Below is a small trained network, with its code and all its weights. Each question gives an input and a target symbol and asks what happens when units are switched off, that is, made to give their printed mean instead of their output.

import numpy as np


def w(rows, s, z=0):
    codes = np.array(rows[::2]) - 128.0
    scale = np.full(codes.shape[1], s)
    scale[-1] = z or s
    return codes * scale


def norm(h):
    return h / np.sqrt((h * h).mean(-1, keepdims=True) + 1e-5)


def f(y):
    return np.maximum(y, 0)


def softmax(a):
    e = np.exp(a - a.max(-1, keepdims=True))
    return e / e.sum(-1, keepdims=True)


def log_softmax(a):
    a = a - a.max(-1, keepdims=True)
    return a - np.log(np.exp(a).sum(-1, keepdims=True))


def net(x, mask):
    ids = ['ΓΛΞΨαβδεηθμστφω'.index(c) for c in x.split()]
    T = len(ids)
    res = E[ids] + P[:T]
    r = norm(res)
    for j in range(2):
        rows = slice(2 * j, 2 * j + 2)
        q, k, v = (r @ M[0][rows].T for M in (Q, K, V))
        z = softmax(np.where(np.tri(T) > 0, q @ k.T / 2**0.5, -1e9)) @ v
        o = O[0][rows]
        res = res + np.where(mask[j], z, o[:, -1]) @ o[:, :-1]
    y = f(norm(res) @ A[0][:, :-1].T + A[0][:, -1])
    res = res + np.where(mask[2:18], y, B[0][:, -1]) @ B[0][:, :-1]
    return log_softmax(norm(res)[-1] @ U[:, :-1].T + U[:, -1])


Q, K, V, O, A, B = {}, {}, {}, {}, {}, {}
E = w([
[130,148,97,142,126,114],'Γ',
[188,45,201,176,123,156],'Λ',
[135,98,116,142,152,114],'Ξ',
[198,147,136,117,55,58],'Ψ',
[138,156,168,144,132,98],'α',
[63,168,102,86,187,78],'β',
[139,92,104,156,162,108],'δ',
[146,115,115,176,156,122],'ε',
[118,130,111,179,183,76],'η',
[98,140,243,124,59,103],'θ',
[101,82,46,70,78,134],'μ',
[131,133,121,204,75,251],'σ',
[130,149,72,179,140,118],'τ',
[144,137,138,138,182,164],'φ',
[161,177,140,96,123,187],'ω',
],0.029)
P = w([
[141,69,254,58,127,103],'0',
[170,133,160,157,136,51],'1',
[191,157,126,169,182,71],'2',
[216,148,75,172,202,90],'3',
[204,152,50,161,189,111],'4',
[161,118,37,171,175,139],'5',
],0.0064)
Q[0] = w([
[90,176,70,151,217,135],'H0',
[61,212,133,119,173,108],'H0',
[171,85,5,155,201,134],'H1',
[73,96,131,143,69,110],'H1',
],0.015)
K[0] = w([
[120,109,91,117,249,174],'H0',
[68,139,126,23,119,159],'H0',
[162,125,32,119,168,210],'H1',
[94,79,159,151,129,59],'H1',
],0.013)
V[0] = w([
[114,123,203,50,153,147],'H0',
[166,137,200,238,76,105],'H0',
[242,114,82,65,92,109],'H1',
[123,44,113,254,118,109],'H1',
],0.0081)
O[0] = w([
[173,53,32,144,171,75,103],'H0',
[128,149,173,100,48,187,161],'H0',
[154,104,120,174,36,73,254],'H1',
[1,58,93,223,116,192,119],'H1',
],0.0093,0.004)
A[0] = w([
[58,167,118,31,155,93,97],'N0',
[68,125,199,89,123,113,34],'N1',
[201,142,113,99,134,116,29],'N2',
[108,131,135,79,136,164,21],'N3',
[116,196,92,133,103,214,144],'N4',
[188,146,80,138,178,110,129],'N5',
[167,146,186,124,112,135,32],'N6',
[60,74,85,89,98,167,120],'N7',
[82,61,58,7,80,134,119],'N8',
[73,80,105,87,58,178,91],'N9',
[93,119,149,88,120,87,3],'N10',
[167,106,190,182,127,129,24],'N11',
[101,133,153,133,227,121,158],'N12',
[72,180,112,136,156,84,182],'N13',
[138,85,108,137,68,163,138],'N14',
[194,163,137,146,142,95,21],'N15',
],0.017,0.011)
B[0] = w([
[108,212,59,155,118,40,145],'N0',
[64,161,159,140,65,187,137],'N1',
[174,228,137,130,142,91,141],'N2',
[110,148,65,110,88,119,128],'N3',
[69,171,105,147,209,111,158],'N4',
[112,105,148,109,202,146,194],'N5',
[123,76,74,76,127,138,142],'N6',
[149,185,70,84,97,146,202],'N7',
[107,144,1,75,142,123,247],'N8',
[168,104,111,92,132,159,201],'N9',
[108,211,66,195,151,221,128],'N10',
[178,47,147,134,196,88,142],'N11',
[51,88,187,118,115,92,188],'N12',
[118,165,170,207,138,61,160],'N13',
[202,145,115,162,131,120,200],'N14',
[110,167,148,166,98,166,144],'N15',
],0.017,0.015)
U = w([
[129,148,151,126,134,120,84],'Γ',
[199,85,142,184,168,108,137],'Λ',
[124,145,170,97,116,109,108],'Ξ',
[174,171,163,154,58,76,117],'Ψ',
[108,140,136,186,108,145,116],'α',
[86,189,147,139,129,15,55],'β',
[117,132,145,139,131,137,101],'δ',
[85,75,104,201,73,123,96],'ε',
[62,56,157,70,221,177,134],'η',
[86,162,188,140,70,170,254],'θ',
[112,130,74,75,129,125,210],'μ',
[105,177,136,180,165,248,98],'σ',
[99,132,150,157,104,121,141],'τ',
[124,142,151,136,131,133,102],'φ',
[160,212,187,104,181,138,131],'ω',
],0.017,0.0077)

Each question gives the input, a string of symbols that net reads in full, and the target symbol t.
The units are the heads (2 rows each of Q, K, V and O) and the neurons (one row each of A and B). Each row of codes is followed by its name. A weight is (code - 128) times the scale printed after its matrix; where a second scale follows, it is the last column's (O, A, B and U).
mask holds one flag per unit, heads first, then neurons. A switched-off unit (its flag False) gives its mean, the last column of its rows in O or B, instead of its output. The means were averaged over made-up inputs and are rounded, as every weight is.
A unit's drop is (log p(t) with every unit on - log p(t) with that unit switched off) / (log p(t) with every unit on - log p(t) with every unit switched off).
The circuit of an input: a set's keep is (log p(t) with only the set's units on - log p(t) with every unit switched off) / (log p(t) with every unit on - log p(t) with every unit switched off). Starting from the 12 units with the biggest drops (on a tie, the unit counted first), units are removed one at a time, each time the one whose removal leaves the highest keep (on an exact tie, the one counted first), for as long as the keep stays at least 0.8.
circuit, biggest first: the units of the circuit, biggest drop first
most important unit: the unit with the biggest drop
top k neurons: the k neurons with the biggest drops, biggest first
heads that matter: for each layer, one digit per head in row order, 1 if its drop is at least 0.15 and else 0, layers parted by /
drop when u is switched off: that unit's drop, to one decimal
input μ μ Ψ β Ψ δ, target ε: heads that matter -> 01
input δ δ μ Ξ, target Λ: most important unit -> H1
input α μ μ δ ε, target Λ: heads that matter -> 01
input φ η ω δ, target ω: heads that matter -> 01
input φ β τ Λ μ τ, target Λ: heads that matter -> 10
input μ δ μ φ φ Ψ, target Ψ: heads that matter -> 00
input μ φ Ψ μ δ, target Λ: heads that matter -> 01
input η φ μ μ ω, target ω: heads that matter -> 01
input δ θ δ ε Ξ, target σ: heads that matter -> 11
input η μ ε ε, target Λ: top 4 neurons -> [N11 N8 N7 N12]
input ω φ φ, target ω: top 3 neurons -> [N2 N8 N15]
input μ μ μ Λ φ α, target β: top 2 neurons -> [N13 N9]
input φ β δ, target η: drop when N5 is switched off -> 0.2
input μ μ θ, target θ: circuit, biggest first -> [N1]
input μ μ Ξ, target Λ: drop when H1 is switched off -> 0.2
input μ ω μ η, target β: drop when N13 is switched off -> 0.3
input δ δ μ μ θ Ψ, target Ψ: drop when N8 is switched off -> 0.5
